In the rows, 128 means zero.
Known rows:
z_784: [155 119 115 140 131 117 125 134 106 122 124 123 120 121 123 129 103 144
 123 130 131 115 125 116 116 127 144 133 133 127 151 129 145 121 116 136
 139 135 115 125 109 129 139 105 127]
z_577: [106 125 145 131 129 124 131 105 163 113 130 118 132 118 137 130 141 132
 128 127 127 133 128 129 110 112 146 123 128 138 103 133 106 118 102 116
 146 146 101 119 123 139 120 138 113]
z_14: [103 134 105 121 134 108 125 153  92 144 104 137 129 129 131 120 164 111
 125 124 139 148 118 163 138 151  90 114 129 149 115 115 157 148 120  95
 130 135 135 132 132 112 125 152 136]
z_499: [111 132 133 129 131 135 135 131 128 117 135 116 109 127 131 126 140 127
 131 128 121 138 133 144 122 129 121 124 125 125 120 129 125 129 137 125
 116 120 121 127 126 133 133 139 129]
z_677: [147 117 113 138 134 126 128 135 102 114 128 106 124 124 125 129 104 139
 129 130 127 121 136 130 116 133 150 134 129 124 150 126 146 123 127 138
 135 119 121 117 102 139 142 100 122]
z_257: [116 133 131 129 131 126 133 135 127 113 134 118 111 130 133 127 141 127
 128 127 126 136 134 160 123 124 127 122 124 127 119 131 126 133 126 123
 117 121 126 123 118 135 129 138 123]
z_45: [139 120 122 131 124 127 125 131 124 140 123 121 156 128 125 130 122 133
 124 132 137 124 127 121 129 123 129 136 129 132 141 126 135 127 129 124
 141 130 138 127 130 142 127 113 120]
z_232: [140 115 102 111 131 122 117 175  99 111 130 108 167 142 122 130 119 119
 132 132 140 135 124  82 148 127 127 135 123 123 146 125 151 126 138 124
 121 127 131 142  93  95 127 118 120]
z_610: [148 126 120 139 127 115 121 131 117 123 121 133 125 125 127 128 120 132
 126 128 135 118 122 121 129 125 138 133 130 123 138 126 131 127 118 130
 133 136 128 128 121 129 127 119 125]
z_999: [110 125 140 127 126 138 138 128 145 139 131 115 137 123 128 127 140 134
 122 131 130 139 128 133 119 118 114 126 128 138 121 133 123 124 131 115
 133 129 120 129 136 140 127 138 126]
z_288: [128 125 106 130 128 119 112 122  71 132 114 110 126 111 133 125 141 115
 124 124 133 123 123 150 122 142 123 123 130 138 154 117 156 136  99 118
 150 152 133 121 125 128 138 125 122]
z_40: [148 125 121 125 127 128 123 137 117 125 129 119 146 128 123 130 116 121
 131 123 132 125 133 119 127 129 145 133 128 121 138 125 134 123 111 133
 140 117 136 122 116 127 120 122 125]
z_344: [108 135 134 126 131 126 132 119 143 126 126 139 117 137 134 125 139 115
 136 127 126 133 129 158 139 141 122 123 126 135  99 125 110 138 148 123
 113 124 138 125 126 126 120 140 133]
z_107: [112 133 132 129 131 125 134 125 138 121 127 129 117 136 134 123 140 114
 135 128 131 136 129 170 137 138 123 123 126 137 101 127 111 137 143 119
 114 124 138 123 114 129 117 141 131]
z_931: [148 126 121 138 127 115 121 130 117 124 121 133 125 125 127 128 121 132
 126 128 135 117 122 120 129 125 137 133 130 123 138 126 132 127 118 130
 133 137 129 129 122 128 127 119 125]
z_908: [ 94 136 139 118 128 138 128 106 145 136 134 154 109 131 132 132 138 131
 137 125 104 128 134  98 130 142 116 124 125 117 115 122 121 129 157 143
 110 121 121 134 177 123 142 134 138]
z_980: [103 139 143 121 125 130 127 105 151 144 129 169 106 126 129 131 137 136
 131 125 109 123 124  86 130 136 112 123 129 120 116 126 119 127 146 141
 115 136 116 140 183 114 137 138 143]

Facts:
z_535 {zekis=z_914, flapi=b}
z_2 {flapi=a}
z_90 {zekis=z_303, flapi=b}
z_94 {zekis=z_93, flapi=a}
z_365 {zekis=z_231, flapi=a}
z_691 {zekis=z_423, flapi=b}
z_997 {zekis=z_600, flapi=b}
z_926 {flapi=a}
z_107 {zekis=z_932, flapi=c}
z_335 {flapi=c}
z_170 {flapi=c}
z_985 {zekis=z_722, flapi=c}
z_303 {zekis=z_141, flapi=a}
z_507 {zekis=z_595, flapi=b}
z_106 {zekis=z_632, flapi=a}
z_479 {zekis=z_288, flapi=d}
z_888 {flapi=a}
z_919 {zekis=z_558, flapi=a}
z_23 {zekis=z_391, flapi=b}
z_558 {zekis=z_691, flapi=e}
z_510 {flapi=a}
z_353 {zekis=z_997, flapi=a}
z_225 {zekis=z_835, flapi=a}
z_782 {zekis=z_849, flapi=b}
z_610 {zekis=z_714, flapi=a}
z_524 {zekis=z_992, flapi=b}
z_20 {zekis=z_860, flapi=a}
z_233 {zekis=z_238, flapi=e}
z_970 {zekis=z_577, flapi=c}
z_531 {zekis=z_413, flapi=e}
z_93 {zekis=z_960, flapi=d}
z_593 {zekis=z_837, flapi=b}
z_592 {zekis=z_17, flapi=e}
z_499 {zekis=z_488, flapi=b}
z_377 {zekis=z_2, flapi=b}
z_40 {zekis=z_831, flapi=a}
z_121 {zekis=z_377, flapi=a}
z_326 {zekis=z_197, flapi=b}
z_197 {zekis=z_677, flapi=a}
z_693 {zekis=z_335, flapi=b}
z_600 {zekis=z_14, flapi=d}
z_423 {zekis=z_106, flapi=a}
z_830 {zekis=z_799, flapi=b}
z_866 {flapi=b}
z_568 {flapi=b}
z_517 {zekis=z_638, flapi=b}
z_513 {zekis=z_855, flapi=a}
z_552 {zekis=z_344, flapi=b}
z_632 {zekis=z_539, flapi=d}
z_582 {zekis=z_352, flapi=b}
z_722 {zekis=z_906, flapi=a}
z_14 {zekis=z_187, flapi=c}
z_59 {zekis=z_154, flapi=a}
z_860 {zekis=z_205, flapi=c}
z_332 {zekis=z_37, flapi=c}
z_274 {zekis=z_693, flapi=e}
z_922 {flapi=a}
z_837 {zekis=z_478, flapi=a}
z_923 {zekis=z_330, flapi=a}
z_727 {zekis=z_265, flapi=b}
z_406 {zekis=z_395, flapi=c}
z_718 {flapi=e}
z_755 {zekis=z_473, flapi=b}
z_906 {zekis=z_507, flapi=b}
z_330 {zekis=z_59, flapi=c}
z_191 {zekis=z_535, flapi=d}
z_102 {zekis=z_332, flapi=e}
z_270 {zekis=z_568, flapi=c}
z_281 {zekis=z_931, flapi=b}
z_250 {zekis=z_926, flapi=a}
z_528 {flapi=a}
z_344 {zekis=z_908, flapi=c}
z_980 {flapi=b}
z_855 {flapi=a}
z_322 {flapi=b}
z_99 {flapi=e}
z_150 {zekis=z_985, flapi=e}
z_539 {zekis=z_527, flapi=a}
z_690 {zekis=z_883, flapi=a}
z_784 {zekis=z_102, flapi=d}
z_550 {zekis=z_291, flapi=a}
z_231 {zekis=z_121, flapi=a}
z_391 {zekis=z_151, flapi=a}
z_288 {zekis=z_798, flapi=a}
z_345 {flapi=b}
z_257 {zekis=z_552, flapi=e}
z_831 {zekis=z_504, flapi=e}
z_812 {zekis=z_274, flapi=d}
z_491 {zekis=z_317, flapi=a}
z_664 {zekis=z_524, flapi=c}
z_50 {zekis=z_340, flapi=a}
z_736 {flapi=d}
z_911 {flapi=a}
z_883 {zekis=z_919, flapi=a}
z_45 {zekis=z_561, flapi=a}
z_265 {zekis=z_334, flapi=d}
z_932 {zekis=z_271, flapi=c}
z_575 {zekis=z_867, flapi=e}
z_141 {zekis=z_40, flapi=c}
z_395 {zekis=z_150, flapi=e}
z_232 {zekis=z_690, flapi=a}
z_478 {zekis=z_383, flapi=a}
z_468 {zekis=z_556, flapi=c}
z_217 {flapi=a}
z_577 {zekis=z_116, flapi=e}
z_652 {zekis=z_751, flapi=a}
z_160 {zekis=z_550, flapi=d}
z_340 {zekis=z_406, flapi=c}
z_398 {zekis=z_479, flapi=a}
z_999 {zekis=z_727, flapi=b}
z_317 {zekis=z_353, flapi=a}
z_598 {zekis=z_232, flapi=a}
z_280 {zekis=z_513, flapi=d}
z_57 {zekis=z_270, flapi=c}
z_213 {zekis=z_454, flapi=d}
z_820 {zekis=z_517, flapi=c}
z_116 {zekis=z_892, flapi=c}
z_716 {zekis=z_359, flapi=e}
z_352 {zekis=z_393, flapi=a}
z_413 {zekis=z_820, flapi=d}
z_37 {flapi=c}
z_574 {zekis=z_281, flapi=a}
z_714 {zekis=z_22, flapi=b}
z_271 {zekis=z_528, flapi=b}
z_129 {zekis=z_652, flapi=a}
z_988 {zekis=z_99, flapi=a}
z_291 {flapi=d}
z_151 {zekis=z_980, flapi=a}
z_892 {zekis=z_911, flapi=a}
z_914 {zekis=z_562, flapi=b}
z_543 {flapi=a}
z_867 {zekis=z_189, flapi=a}
z_238 {zekis=z_888, flapi=b}
z_488 {zekis=z_866, flapi=a}
z_442 {zekis=z_57, flapi=a}
z_931 {zekis=z_988, flapi=a}
z_22 {zekis=z_213, flapi=d}
z_205 {zekis=z_23, flapi=b}
z_383 {zekis=z_233, flapi=b}
z_124 {zekis=z_468, flapi=e}
z_849 {zekis=z_53, flapi=b}
z_934 {flapi=d}
z_436 {zekis=z_582, flapi=d}
z_154 {zekis=z_503, flapi=b}
z_473 {zekis=z_398, flapi=b}
z_908 {flapi=b}
z_17 {zekis=z_900, flapi=e}
z_53 {zekis=z_703, flapi=a}
z_156 {zekis=z_923, flapi=b}
z_751 {zekis=z_442, flapi=e}
z_960 {zekis=z_736, flapi=b}
z_785 {zekis=z_90, flapi=b}
z_393 {zekis=z_322, flapi=a}
z_900 {zekis=z_700, flapi=c}
z_504 {flapi=b}
z_992 {zekis=z_598, flapi=a}
z_798 {zekis=z_491, flapi=b}
z_527 {zekis=z_94, flapi=c}
z_799 {flapi=a}
z_703 {zekis=z_436, flapi=a}
z_561 {zekis=z_257, flapi=a}
z_595 {zekis=z_934, flapi=c}
z_454 {zekis=z_812, flapi=b}
z_334 {zekis=z_156, flapi=c}
z_556 {zekis=z_170, flapi=a}
z_359 {flapi=b}
z_562 {zekis=z_784, flapi=a}
z_677 {zekis=z_531, flapi=d}
z_638 {zekis=z_250, flapi=b}
z_503 {zekis=z_970, flapi=b}
z_187 {zekis=z_664, flapi=d}
z_189 {zekis=z_716, flapi=b}
z_835 {zekis=z_785, flapi=c}
z_700 {zekis=z_50, flapi=b}

Rows:
No name comes twice in this set of rows, the named rows included.
[155 107 109 128 136 128 129 167 124  94 141 105 150 148 123 132  89 146
 132 143 134 125 129  77 142 114 147 143 123 118 147 136 137 117 169 142
 107 119 115 140  75 113 139  90 117] | z_632
[102 130 111 106 132 119 124 158  94 131 120 116 140 133 129 122 154  99
 132 123 137 149 122 152 143 150 102 115 125 146 117 120 146 142 125 103
 124 135 137 131 107  94 118 153 133] | z_664
[140 119 103 123 132 123 120 143  69 133 121 103 135 114 121 128 116 124
 126 121 127 127 135 129 109 148 137 125 132 131 161 119 171 126  95 128
 155 125 123 114 111 122 141 115 128] | z_479
[ 97 125 109 118 135 126 127 161  85 113 129 101 117 128 132 124 157 119
 130 130 128 148 125 136 131 140  99 119 122 132 133 121 155 136 141 110
 112 133 118 137 113 110 143 142 125] | z_524
[132 119  84 128 136 107 117 158  52 141 103 121 132 117 123 126 131 134
 121 124 132 131 126 120 116 152 113 123 132 137 164 111 196 135 105 115
 152 132 117 126 130 121 152 112 129] | z_600
[140 111 123 138 132 124 125 110 128 115 125 107 144 115 129 131 104 142
 128 131 129 117 129 102 107 122 162 134 133 134 140 128 130 112 108 132
 158 145 100 116 105 137 135 101 114] | z_265
[121 115 132 115 128 141 140 169 158 118 145 108 163 149 124 129 127 139
 123 146 140 146 120  89 149  99 105 135 121 132 123 143 120 121 177 118
 101 129 118 155 101 110 126 127 121] | z_691

Now the same objects, written a new way:
Known rows:
z_479: [121 132 166 154  88 153 116 115 131 127 126 153 129 156 132 156 140 134
 123 128 134 117  65 135 110 113 128]
z_528: [132 135 127  78 143 107 128 158 121 101 156 135  64 128 121 124  85 127
 122 150 102 144  95 134 149 142 114]
z_722: [148 182 116 105 134 125 145 143 113 111 141 103 119  88 120  94 120 119
 129 142 125 103 162 135 134 103 138]
z_23: [111 158 120 126 120 134 143 112 109 116 120 143 129  98 118 114 130 120
 126 159 146  92 135 162 148 108 143]
z_892: [139 117 110  96 145 114 147 149 125 126 134  88 125 110 145 120 109 119
 124 123 115 134 133 120 145 135 129]
z_116: [100 100 141 150 129 123 104 100 124 159 115 174 128 129 103 157 130 151
 125 142 141 131  95 157 106 131  97]
z_334: [ 95  94 122 152 114 115 113  83 121 161 105 148 160 124 121 156 126 134
 132 105 142 132 121 154 126 135 117]
z_265: [121 165 142 143  76 159 127  86 112 130 121 140 141 130 125 135 137 131
 120 119 140  84 107 155 118  85 160]
z_867: [157 129  88 139 163 137 121  86 179 120 138  93 111 172 143  87 123 120
 131  75  99 151 186  91 103 129 174]
z_40: [143 166 142 108 134 105 131 192 116 106 151 128 111 105 118 128 118 120
 138 165 136 139 127 116 138 140  97]
z_99: [139  94 125  86 139 142 129 124 132 141 139 107  80 134 126 139 114 150
  91 134  94 130  74 131  98 120 105]
z_170: [120 169  90  66  87 114  69 139  71 190 112 171 130 120  92 123 116 156
 137 115 166 141 117 151 126 149  99]
z_238: [146 126 118 121 137 140 118 153 142 144 123 140 128 137 118 111 168 146
 129 162 140 121 118 117 110 138 100]
z_330: [ 90 100 135 154 122 112 111 106 136 144 108 167 149 128 112 163 126 151
 133 130 128 141 103 149 115 135  90]
z_395: [144 154 146 126 123 130 123 168 120 122 148 118 124 127 120 149 120 137
 122 138 126 138 116 116 116 116 107]
z_562: [149 122 135 122 151 121 128 163 144 114 142 107 120 137 136 121 126 131
 133 128 113 146 151  97 124 147 128]
z_926: [144  63 104  62 166 126 159 142 144 132 130  90  90 124 140 110 120 153
  98 149  90 124  87 125 111 134  78]

Rows:
No name comes twice in this set of rows, the named rows included.
[133 157 175 201  97 167 107 113 150 118 130 149 160 161 135 154 161 120
 138 111 147 126 119 116  99 111 143] | z_191
[167 159 149 157  79 160  79 169 138 156 116 128 203 171 127 121 209 164
 154 112 160 125 143  67  66 123 111] | z_160
[ 89  90 161 212 154 128 135  60 176  98 134 158 113 179 153 147 123  94
 139 104 109 149 149 125 149 133 198] | z_830
[156 247 146 157  89 132 119 170  92 110 139 116 179  83 107 132 132 115
 144 124 161 113 181 112 121  84 133] | z_124

Now the same objects, written a new way:
Known rows:
z_595: [102 162 118 109  95 162 145 135 166 113 128 125 178 132  86 125  98  95
 141 156 130 181 158 144 130 121  88  84 140  79 118 165 147 106 120 185]
z_652: [ 87 152 126 127 137 135 167 138 160 109 156 130 146 107 108 124 121 106
 133  92 142 157 176 143 142 123  90  70 149 123 124 144 148 107 133 152]
z_513: [ 87 154 129 126 134 138 179 130 161 107 152 131 150 101 110 123 122  99
 131  95 143 158 170 142 142 131  91  63 152 120 123 152 147 103 129 157]
z_592: [ 92 145 127 131 103 135 159 130 172 109 100 126 167 102 121 118 140 145
 136 117 111 185 192 133 151 117 102 104 153  96 134 164 140 131 133 178]
z_690: [ 74 130 153 114  94 155 182  95 185 129 164 112 145 114 121 126 148  92
  99  71 164 130 160 130 132 130 106 111 109 140 105 154 157 103 101 158]
z_558: [ 94 127 128 125  87 162 162  85 187 130 120 114 171 103 135 107 163 149
  91 115 113 148 208 136 165 134 117 125 102  90 105 174 137 123 132 159]
z_960: [148 147 117 120 139 145 161 134 181 114 156 119 154  79 115 126 133  88
 132 143 100 150 179 141 173 115 132  98 141  82 119 175 134 105 139 166]
z_121: [ 86 151 126 127 134 138 170 138 160 109 157 131 146 107 108 123 122 103
 132  93 142 157 175 143 142 125  90  69 152 123 123 147 149 104 131 153]
z_860: [ 99 168 127 113 113 152 128 138 176 110 130 124 164 147 102 119 106  94
 134 148 133 172 167 145 136 107  87  88 132  74 125 150 142 106 127 174]
z_335: [ 99 202 152 118 124 147 186 104 185  97 104 120 172 113 104 125 107  76
 130 167 136 181 153 142 136 141  90  40 126  46 123 175 135  92 109 211]
z_510: [ 91 174 144 123 142 131 218 101 165  97 134 128 157  77 118 126 116  84
 129 107 145 168 161 135 141 151  95  27 151 103 124 172 144  92 120 179]
z_535: [143 153 129 122 139 129 150 150 188 109 150 114 147  92 110 136 132  89
 144 132 108 161 169 138 158  97 128 108 148  99 132 156 142 118 126 172]
z_755: [142 148 126 123 134 137 154 151 184 110 148 120 146  88 113 129 133  82
 147 134 108 159 168 135 160 101 128 108 156  92 130 167 140 110 134 175]
z_99: [ 97 175 150 130 117 124 208  89 181  94  74 122 176  74 137 118 138 121
 130 134 115 194 179 125 154 142 106  57 150  72 137 189 134 115 123 204]
z_831: [103 154 134 131 117 116 157 119 187 100  97 120 160 108 133 125 133 148
 136 116 119 188 196 128 153 112 100  90 145  92 138 149 144 136 137 180]
z_233: [ 93 150 131 133 112 129 154 130 177 106 100 125 161 107 126 116 142 145
 134 115 110 183 195 134 152 113 101 101 149  95 138 158 140 130 136 175]
z_151: [ 88 156 130 127 137 134 177 131 162 106 152 130 147 101 109 125 120 100
 132  95 142 159 173 142 143 129  90  62 150 119 125 149 148 104 129 157]

Rows:
No name comes twice in this set of rows, the named rows included.
[ 83 160 131 136 139 139 175 144 166 110 155 131 141 107  99 127 128 107
 134  93 141 153 175 148 141 130  89  71 145 118 120 140 144 107 128 160] | z_610
[118 173 130 111 126 123 118 126 196  99 129 113 157 159 112 135  92 106
 137 146 146 179 174 138 137  99  84  75 124  74 128 118 155 121 134 174] | z_141
[107 156 128 123 152 105 156 126 181  96 157 118 138 120 117 141 105 119
 139  88 156 165 182 135 142 116  85  55 142 123 128 109 161 123 138 151] | z_303
[ 67 130 169 119  87 149 183 110 188 123 150 119 131 117 125 126 148  76
 119  61 175 138 143 116 118 120 101 119 130 145 115 149 164  99 101 175] | z_992
[ 91 157 128 129 144 126 165 138 165 107 155 129 142 110 107 128 118 109
 134  92 142 159 178 145 141 122  87  67 148 122 126 133 149 110 131 151] | z_562
[109 169 127 112 118 138 123 132 186 104 129 118 161 152 108 127  99  99
 135 147 140 176 172 142 137 103  86  82 128  75 127 135 149 113 130 174] | z_835
[144 143 123 127 138 142 150 160 180 109 147 130 137  86 117 120 131  80
 156 135 105 157 172 133 163 103 124 105 165  82 129 166 138 100 151 175] | z_473
[ 96 140 120 129  94 140 161 134 167 111 103 126 172  99 108 123 135 151
 144 120 108 191 188 134 146 119  99 108 156 103 132 165 144 135 131 181] | z_17
[ 95 152 133 135 116 125 152 129 180 105  99 124 160 109 126 119 140 147
 136 116 111 184 197 135 151 110  99 100 148  94 139 151 140 133 136 175] | z_102
[ 82 129 133 116 106 163 180  92 177 130 173 114 154 107 118 121 144 104
  92  85 151 124 178 140 147 142 107  98 103 128  97 157 150 101 117 143] | z_919
[101 133  93 127 143 172 170 109 150 126 182 135 158  90 113 103 126 122
 102 116 121 124 213 157 176 157  98  60 119  93  91 163 135  90 165 118] | z_539

The same objects again, as new rows of numbers:
Known rows:
z_217: [129 147 123 138 172  89 122 151 197 137 136  83 170 125]
z_205: [115 130 116 134 113 173 118 115 145 116  90 112 123 130]
z_550: [118 149 125 127 149 121 107 106 142 121 129 101 135 122]
z_638: [103 150  71 220 104 160  65 119 152 136  94 164 133 107]
z_353: [197 206 132 100  82  75 107  72 148 114  96  99 103  93]
z_478: [116 150 122 129 144 138 105  98 120 124 131  98 124 127]
z_189: [115 132 119 132 115 167 117 114 153 112  88 114 127 126]
z_398: [157 185 118 114  92  95 109  94 112 115 105  88 137 115]
z_985: [109 133 172  68 180 141  61 140 107 124  45 173 164 112]
z_303: [125 138 115 117 155 170 128 116 104 150 147  65  99 146]
z_129: [116 148 126 127 144 130 104  98 129 119 129 102 128 125]
z_334: [153  84 167 150 130 160  91 108 125  52 132 109 162  94]
z_233: [136 112  97 104 118 150  95 113 138 120 130 127 133 139]
z_288: [182 204 117 105  68  76 113  88 112 112  93  82 138 108]
z_40: [121 142 118 119 151 159 123 112 112 141 140  73 108 140]
z_468: [132 128 126 113 132 155  97 136 127 105 119 118 133  85]
z_491: [197 211 124 100  63  67 110  80 125 113  90  87 126  99]

Rows:
No name comes twice in this set of rows, the named rows included.
[143  73 178 179 113 164 107  74 157  35 105 104 169 133] | z_503
[144  89 185 175 142 131  95  58 131  44 146  90 169 132] | z_923
[118 125 126 138 114 163 115 109 156 101  91 113 133 127] | z_999
[135 128 121 116 138 156 104 151 132 115 121 109 136  89] | z_332
[119 164  84 215 110 149  77 132 126 137 141 200 132 114] | z_677
[145  69 180 184 112 164 106  74 157  29 107 101 172 135] | z_154
[108 162  93 185 135 129  69 100 124 137 132 134 131 112] | z_197
[ 19 167  84  86 101 103 140 100 122  65 147 102 178  97] | z_106
[ 42 115  74  66 114 135 118  97 177  71 160 150 137 101] | z_558
[100 154  58 245 100 160  51 119 149 145  94 177 134 101] | z_517
[142 145 135 134 157 103 149 190 204 131 134 131 180 137] | z_934
[156  74 176 157 130 155  90 102 129  39 133 109 169  92] | z_970
[120 126 115 128 125 176 132 133 156 127  98  93 121 136] | z_693
[104 134 145 105 141 155  97 116 147 121  47 145 145 138] | z_507
[132 145 127 127 123 166 134 134 119 121 140 138 120 141] | z_784

